Each element is an arrangement of 8 marks. Each symbol rearranges the positions; applied to <α β γ δ ε ζ η θ> they give: tu <β γ δ ε ζ η θ α>; za <α θ η ζ ε δ γ β>.

Which element is each row?
-8,44,-27,33,-3,-101,2,14,-118,-18,-74,-25,16,2,-20,-21,89,-15,-50,-25,-20,-4,-39,35,54,-26,154,35,-13,16,-36,68,27,-30,6,-8,-18,52; element <α β γ δ ε ζ η θ>
88,24,-6,-8,-18,23,92,77,-88,-20,24,-58,-24,-124,-2,87,-14,26,-13,-49,99,104,-3,-18,54,33,91,19,18,47,32,40,31,-23,5,-12,-4,15; element <θ α β γ δ ε ζ η>
-30,-44,31,-15,46,8,-76,-48,150,-15,-71,44,28,104,36,-93,44,-70,9,40,-90,-47,5,20,-4,-35,-81,-24,-23,-90,-19,-56,21,47,-21,6,5,-4; element <η ζ ε δ γ β α θ>
45,-6,-7,-76,-42,48,-67,-26,-15,-35,52,27,-59,103,-99,23,-25,2,92,63,63,-35,33,-23,28,-37,-78,77,31,-9,44,-84,-39,-38,25,42,-17,-41; element <δ ε ζ η θ α β γ>
-44,33,-33,11,-22,57,-3,-19,-20,9,116,-59,-52,14,-36,27,-91,46,105,54,57,53,113,40,4,35,8,20,-49,39,-34,-9,31,-100,16,-59,64,-28; element <ε δ γ β α θ η ζ>
-168,-26,19,54,43,-4,-40,-68,98,8,4,-81,5,-31,49,19,-32,89,-51,-13,-52,42,-5,65,-29,23,-62,-50,-70,18,-35,-25,-10,-25,-30,-55,47,-5; element <ζ η θ α β γ δ ε>
103,51,-21,1,-59,-44,41,34,-116,-19,-38,71,-12,12,-49,5,52,-47,28,-44,47,-54,-39,32,78,-6,87,9,58,-7,19,92,21,-35,21,48,-48,-8; element <α θ η ζ ε δ γ β>
-59,-24,-16,-37,13,27,-82,-33,133,12,-12,36,26,116,44,-92,35,-27,-2,62,-120,-66,-11,-17,15,-2,-106,-14,-36,-70,7,-85,5,74,-30,-17,-7,-58; element <η ζ ε δ γ β α θ>
-104,-31,-45,68,115,43,-50,-21,110,33,40,-90,5,-19,56,10,-4,52,-61,5,-53,-14,25,36,-68,31,-56,-71,-60,15,-55,-49,-56,2,-37,-65,69,6; element <ζ η θ α β γ δ ε>
-18,29,31,20,-55,-59,2,-9,62,0,-89,104,24,-14,24,-110,114,-48,-69,-41,-117,-65,-87,-12,-7,-19,-2,-15,-44,-76,2,-17,21,68,6,43,-77,56; element <β γ δ ε ζ η θ α>
-97,23,-53,70,48,-17,-29,30,7,37,73,-152,8,-34,-45,35,-14,80,-54,-35,-56,26,14,61,-53,-7,64,-50,-53,38,14,28,-52,-35,1,-63,37,38; element <δ γ β α θ η ζ ε>
90,2,-8,-8,-38,16,110,42,-123,10,8,-35,-20,-111,-10,74,-13,-10,10,-59,124,64,29,-16,53,11,103,0,15,50,51,67,60,-15,33,-52,-12,-26; element <θ α β γ δ ε ζ η>
-25,67,-41,20,-10,71,-26,-18,-44,54,90,-71,-52,35,-31,73,-78,46,69,36,71,29,84,-9,-27,42,-15,44,-3,92,7,-22,15,-104,-7,-26,20,-5; element <ε δ γ β α θ η ζ>
-9,51,-55,11,-37,-116,7,54,-98,-17,-58,-17,60,-16,-27,8,56,0,-27,-33,4,-19,-43,24,-4,-41,160,0,-17,32,-19,78,19,-82,0,-9,-25,62; element <α β γ δ ε ζ η θ>
-56,-14,9,-43,24,21,-94,-48,115,-9,-16,39,5,88,48,-87,-5,-25,18,48,-88,-56,-26,-5,-15,-4,-102,23,-18,-64,5,-77,-3,46,-56,36,5,-36; element <η ζ ε δ γ β α θ>
96,12,-19,1,-28,1,109,49,-98,-7,11,5,-18,-88,-4,76,-6,3,3,1,129,94,-8,5,45,18,74,-21,7,30,29,58,23,-36,34,-65,-43,-9; element <θ α β γ δ ε ζ η>
-119,-36,-23,38,79,36,-47,-22,98,-11,33,-95,43,-18,33,37,-45,75,-55,4,-103,-19,40,32,-82,41,-90,-35,-58,-17,-58,-51,-29,-31,-8,-57,61,-3; element <ζ η θ α β γ δ ε>
74,-3,36,3,8,-5,120,37,-111,-7,25,-32,7,-119,13,66,-19,-8,23,-22,129,72,30,-1,45,14,80,29,-1,51,19,32,22,14,42,-60,-14,-2; element <θ α β γ δ ε ζ η>
-110,-6,-23,46,46,-44,-12,37,-36,33,15,-125,-22,-6,-41,27,30,53,-66,-60,-11,1,23,64,-76,-30,79,-55,-38,40,-40,9,-41,-60,41,-33,44,30; element <δ γ β α θ η ζ ε>
100,-42,73,-11,-29,64,122,35,13,-14,-34,28,14,-76,54,16,0,6,-49,-91,76,27,-34,-31,102,-3,14,27,52,18,15,4,59,85,-13,-40,-25,-27; element <β α θ η ζ ε δ γ>
85,55,23,-38,-66,-25,13,-19,-102,-50,-15,75,-17,13,-79,42,45,-47,48,-9,66,-33,-22,19,70,-33,92,12,40,11,16,47,23,-74,24,81,-76,-31; element <α θ η ζ ε δ γ β>
2,-58,78,4,62,101,48,15,51,-4,14,-31,38,-28,74,33,-97,40,-89,-67,18,101,89,-49,34,42,-37,-15,4,34,13,89,-45,38,-29,-85,27,15; element <η θ α β γ δ ε ζ>
26,-29,73,-38,84,122,53,-19,21,45,28,-40,21,-50,65,-3,-66,88,-44,-89,56,128,95,-64,13,59,-10,-14,66,30,52,66,13,52,-4,-30,33,16; element <η θ α β γ δ ε ζ>
-58,-21,-26,-42,36,5,-77,-70,102,39,-53,39,33,78,31,-111,36,-31,15,39,-93,-62,-39,-4,-11,-26,-113,-27,-9,-84,-31,-29,-3,84,-31,12,13,-27; element <η ζ ε δ γ β α θ>

In each set, the symbols that take the first to the second take the third to the fourth. Give the fourth.
Answers are names.
-145,11,-15,99,53,-55,-55,71,-36,31,23,-161,1,-33,-22,57,-4,39,-45,-21,-45,69,32,54,-107,29,49,-54,-64,49,6,37,-37,-34,-7,-39,23,46
to -13,-36,30,68,48,6,30,58,51,35,-53,-29,79,-89,85,-45,-31,-1,-110,-89,-24,67,11,10,-58,28,18,-26,-19,22,-15,105,21,28,-11,-30,14,68
as -141,-15,18,73,107,-5,-31,-15,102,-2,18,-82,17,-30,54,-17,-23,54,-54,18,-78,13,-5,33,-104,23,-49,-51,-49,-7,-50,-13,-8,8,-21,-84,38,-7
to <η θ α β γ δ ε ζ>

-137,-17,-31,78,73,-18,-44,-19,88,14,61,-93,-26,-22,41,-24,-15,49,-91,16,-77,19,73,14,-63,16,-58,-40,-67,38,-67,-9,-47,-24,2,-66,56,7
to 32,-36,47,-66,-1,106,11,-41,81,-23,67,22,-11,19,-15,38,-111,31,35,68,75,-62,78,-6,-5,23,-139,24,13,-47,49,-110,-41,9,-28,15,21,-30
as -129,50,-105,51,20,-54,-32,-4,-6,-14,87,-43,-31,67,-61,46,-42,23,54,108,-45,-27,70,22,-102,0,-1,-13,-16,20,-22,-48,-22,-85,-1,-16,37,18
to <ε δ γ β α θ η ζ>

-33,-13,48,27,63,2,-10,52,40,24,-80,-47,68,-93,126,-51,-34,14,-138,-78,-9,91,-3,-49,-57,-1,71,-34,-10,36,-8,43,-11,34,-11,-4,3,85
to -8,47,-38,-13,-36,51,4,-23,-26,19,86,-59,-28,4,-24,75,-73,32,80,64,64,38,100,-3,-25,34,9,18,-26,59,24,-17,14,-103,19,-44,69,-20
as 68,15,29,11,-28,-10,93,54,-118,10,24,-36,-37,-102,-12,71,13,-4,16,-7,114,112,23,-16,4,34,59,-10,7,53,36,50,26,-34,13,-57,-42,-27
to <ζ η θ α β γ δ ε>

79,50,16,50,-28,5,97,45,-126,1,-20,-72,-33,-106,-25,85,13,25,-19,-17,103,130,20,16,20,14,93,32,31,46,28,37,-1,-20,19,-56,-25,-15
to 100,12,15,-40,-34,80,7,-60,83,-2,-32,124,53,42,4,-123,21,-73,37,45,-25,-57,-16,-59,73,-4,-104,47,26,-63,27,-35,16,60,-56,30,-35,-77
as -150,-29,12,41,105,-2,-37,-49,122,43,17,-105,17,-34,11,11,-16,72,-41,4,-79,-2,61,46,-109,50,-70,-74,-71,27,-34,-47,-10,-11,3,-43,49,-23
to <α β γ δ ε ζ η θ>

-152,-34,10,52,109,-11,-35,-33,105,33,25,-88,-7,4,74,0,-29,68,-60,1,-64,-22,49,29,-87,11,-53,-64,-64,-3,-19,-60,-38,-45,-15,-42,58,-35
to 98,-42,61,-22,-3,24,95,6,0,2,-34,-13,-11,-108,42,28,12,-29,-47,-78,73,49,-59,14,106,30,71,19,23,1,10,-2,75,63,13,-53,-6,-22
as -112,25,-92,46,-37,-48,-68,17,-39,16,98,-34,-43,98,-49,35,-59,11,67,106,-2,-23,72,42,-114,20,-24,7,-40,12,-46,-63,6,-87,20,25,61,21
to <α θ η ζ ε δ γ β>

1,40,-28,2,-32,-121,-11,41,-134,-6,-71,-2,37,2,-39,18,79,7,-61,-62,8,-19,-67,53,35,-26,187,-33,-1,-8,4,87,12,-50,25,14,-13,68
to -16,-17,0,-2,4,-91,-7,21,49,37,-104,125,42,-42,11,-56,81,-51,-67,-50,-70,-77,-119,1,-12,-35,-33,-17,-13,-69,-21,0,24,60,9,67,-26,26
as -85,39,-119,52,-21,-56,-54,14,-13,9,73,-42,-46,75,-60,0,-65,41,63,115,-41,-29,81,4,-91,-17,1,-26,-43,33,-48,-52,-9,-62,-2,-1,33,13
to <ζ η θ α β γ δ ε>

100,-41,65,-76,-14,63,-20,-51,107,13,-57,108,27,41,30,-99,13,-45,44,40,-15,-41,3,-78,64,-23,-121,25,44,-64,20,-18,-32,57,-36,15,-72,-110
to 54,-72,61,-45,37,112,16,-63,100,17,44,36,5,46,11,-10,-69,22,20,68,56,-7,53,-19,-7,25,-152,17,-10,-58,48,-87,-39,24,-9,-26,27,-12
as 8,-43,47,-30,77,126,50,19,36,35,-10,-33,26,-39,79,-35,-81,72,-71,-100,58,89,71,-26,15,34,-26,-40,17,26,20,56,-9,50,-3,-64,54,31
to <β α θ η ζ ε δ γ>

-35,56,-56,50,-32,-129,-62,6,26,2,-33,32,-12,22,-46,-39,110,-106,40,46,-109,-82,-75,11,-25,-60,33,21,-30,-31,-19,-22,39,-41,8,91,-39,-26
to 84,2,10,-12,-8,23,147,40,-81,16,18,-27,-53,-76,-1,52,4,11,-10,-29,136,104,28,2,29,18,85,22,13,50,47,57,53,-48,28,-55,-33,11
as 28,46,-47,79,-25,-101,-48,-10,-34,16,-45,75,-16,12,-39,-41,98,-111,52,33,-105,-61,-90,-30,-38,-67,32,39,7,-55,10,-13,30,-8,30,95,-44,-25
to <θ α β γ δ ε ζ η>

85,-23,10,-80,-4,62,6,-45,106,5,-54,103,22,36,68,-98,8,-103,42,9,-25,-65,-2,-17,73,-12,-85,29,15,-59,6,-38,16,38,-38,6,-22,-67
to 35,13,13,-69,-51,54,-40,-15,-25,-41,30,2,-50,113,-99,30,-29,-9,93,58,69,-44,27,-6,63,-22,-61,53,16,-26,49,-85,-25,-8,16,-1,6,-70
as 47,-52,60,-70,12,113,-10,-66,68,-29,66,25,-16,34,-57,36,-89,45,48,56,62,-59,65,-41,-29,13,-163,23,52,-15,59,-102,-28,23,-26,-16,6,-47
to <ε δ γ β α θ η ζ>

90,-32,66,-20,-31,46,129,-18,-33,24,-41,19,30,-68,66,9,10,-5,-11,-87,47,45,-49,-33,105,1,4,29,47,6,3,36,50,63,-3,-13,-34,-8
to -6,-12,20,3,-49,-66,-32,2,28,-14,-68,133,52,-32,43,-28,80,-67,-77,-57,-95,-55,-113,-44,-35,-50,-7,-28,-22,-66,-17,-6,1,68,-7,70,-34,26
as -51,-10,11,-42,16,0,-79,-72,128,17,-54,31,35,89,2,-77,25,-59,8,36,-121,-75,-7,-28,-27,-1,-94,17,26,-85,-19,-29,-15,38,-31,22,-16,-13
to <η θ α β γ δ ε ζ>

-18,51,-18,8,7,53,23,-45,-63,29,80,-84,-41,33,-36,92,-103,40,77,74,49,47,135,-6,5,24,-9,-28,-22,69,15,-9,26,-124,5,-30,71,-30
to -121,24,-17,92,49,-79,-14,23,-39,5,19,-77,-10,-8,-31,70,-19,56,-42,-34,-60,29,41,81,-71,-37,69,-48,-73,22,-34,24,-31,-64,67,-27,17,35
as -110,-25,-93,33,-44,-50,-70,-12,-45,15,74,-72,-20,80,-31,29,-70,-35,37,126,-55,-63,111,26,-114,11,-14,-2,-42,24,-25,-38,-10,-90,8,20,35,19
to <ζ η θ α β γ δ ε>

103,-36,92,-7,-26,17,133,-5,-37,15,-63,46,-11,-79,60,6,12,10,-84,-105,65,63,-56,-11,109,19,27,12,55,-18,1,22,36,81,-8,-37,-11,6
to -28,8,29,40,-15,-89,-2,43,12,-22,-76,109,42,-8,20,-70,74,-54,-45,-67,-87,-48,-122,-9,-39,-49,12,-39,29,-48,-7,20,8,78,-32,67,-37,29
as -77,-34,-30,-50,35,23,-64,-39,137,-36,-45,22,23,98,16,-96,-6,-22,20,35,-110,-76,31,-21,1,-17,-97,18,10,-87,-11,-89,-20,34,-42,13,-4,-27
to <η θ α β γ δ ε ζ>

-113,25,-56,85,55,-46,-54,46,-33,-1,33,-129,-4,-13,-41,67,0,66,-25,-23,-30,35,36,68,-45,-26,54,-11,-49,23,26,47,-22,-39,26,-62,33,34
to 16,-31,80,-16,77,99,39,23,45,9,10,-24,5,-83,65,23,-56,74,-81,-78,35,93,35,-17,2,89,-56,-56,31,57,42,45,-43,32,-24,-43,50,50
as -19,-25,46,29,53,-41,57,57,28,61,-81,-38,70,-65,90,-58,-11,47,-103,-52,-51,55,-9,-38,-75,24,25,-34,1,64,-6,99,-15,71,-46,-45,40,43
to <ζ η θ α β γ δ ε>

-21,33,-42,36,-27,-133,22,43,-119,22,-48,-15,-10,-12,-28,19,72,-50,-26,-54,-13,-25,-53,44,18,-49,161,-12,-37,1,-22,68,43,-25,-19,47,-45,47
to -21,-3,14,7,-9,-116,-18,2,32,7,-56,118,45,-32,48,-52,83,-39,-65,-70,-78,-54,-109,26,-34,-58,-31,0,29,-53,27,-10,-1,70,14,26,-47,55
as -98,47,-62,47,-12,-2,-91,-7,-38,20,82,-37,-4,69,-61,10,-71,37,44,147,7,-29,84,32,-127,17,-45,45,-25,24,-46,-32,-5,-111,11,-10,26,-9
to <ζ η θ α β γ δ ε>

-16,41,-71,23,-24,-142,5,35,-83,1,-27,15,11,22,-11,21,89,-25,-40,-53,-2,-27,-75,49,3,-67,119,27,-18,-23,-72,77,13,-15,-16,8,-12,41
to -7,-25,29,6,9,-93,-32,3,43,6,-74,121,29,-22,24,-54,116,-60,-77,-52,-103,-101,-92,15,-10,-26,-27,-24,-15,-60,-19,-48,17,80,4,86,-49,31
as -129,-23,-18,12,70,3,-46,-24,81,30,11,-64,6,-25,44,-17,-29,58,-44,-15,-43,17,19,44,-95,33,-37,-78,-73,10,-52,-17,-54,-25,0,-64,36,-20
to <η θ α β γ δ ε ζ>

-73,36,-93,27,-15,-38,-53,-4,-62,9,69,-51,7,67,-66,18,-31,-39,26,91,-28,-6,73,-6,-99,-17,-2,-19,-41,15,-63,-28,7,-110,-2,42,32,-5
to -162,-43,-6,88,113,32,-41,-8,93,18,41,-99,1,0,27,5,-20,86,-43,-30,-81,7,23,19,-68,45,-57,-76,-31,15,2,-36,-32,11,-10,-77,51,-41
as -32,-47,35,53,64,-44,39,41,28,5,-52,-17,70,-76,95,-26,-30,-5,-100,-78,-46,108,-36,-1,-46,31,-6,-69,14,29,-11,77,-36,52,-23,-35,19,70
to <β α θ η ζ ε δ γ>

93,25,14,20,-19,7,112,21,-95,-11,19,-40,-40,-109,-1,73,13,5,38,-55,108,85,-14,2,24,48,79,50,30,55,24,28,13,-28,41,-40,-42,-13
to 3,58,-61,33,-1,-106,-17,27,-102,-1,-100,-35,25,-19,-42,24,89,12,-13,-20,-27,-4,-54,36,26,-8,172,-1,-44,-23,-45,65,22,-25,-6,8,-24,32
as 0,47,-39,2,-45,33,-9,-14,-67,34,107,-60,-40,-7,-7,69,-86,58,49,34,83,39,121,-17,-31,20,31,44,-33,42,4,-36,10,-91,-28,-61,60,-67
to <δ γ β α θ η ζ ε>

13,61,-56,35,8,61,15,-38,-48,6,104,-87,-49,14,-34,87,-73,38,48,42,51,63,131,5,-30,25,12,-3,-21,58,-5,-17,-8,-95,16,-47,39,-59
to -103,31,-20,56,49,-36,-37,57,-32,19,44,-131,-28,-43,-28,58,-40,48,-53,-18,-16,4,34,73,-71,32,65,-35,-47,47,1,27,-53,-91,21,-39,11,57
as -8,31,-36,8,-20,43,-3,-18,-42,32,115,-48,-22,50,-18,40,-93,38,89,68,42,46,126,-2,13,41,20,59,-24,79,21,4,-1,-89,19,-32,21,-30
to <δ γ β α θ η ζ ε>

19,-45,71,-21,67,116,51,8,68,30,13,-5,8,-39,47,9,-58,64,-55,-71,57,93,45,-27,13,39,-31,-22,24,54,-1,93,-50,65,-2,-37,21,63
to -67,-38,-32,-45,23,17,-89,-43,124,-10,-42,64,13,66,25,-57,26,-66,-8,62,-96,-35,5,-5,-13,-5,-72,-13,-14,-86,-1,-61,-23,40,-66,25,24,4
as 10,-35,85,42,86,77,18,17,49,49,53,-23,34,-21,58,29,-69,56,-56,-65,52,117,75,-47,-6,65,-66,-39,19,24,45,78,-12,36,-2,-41,49,59
to <η ζ ε δ γ β α θ>

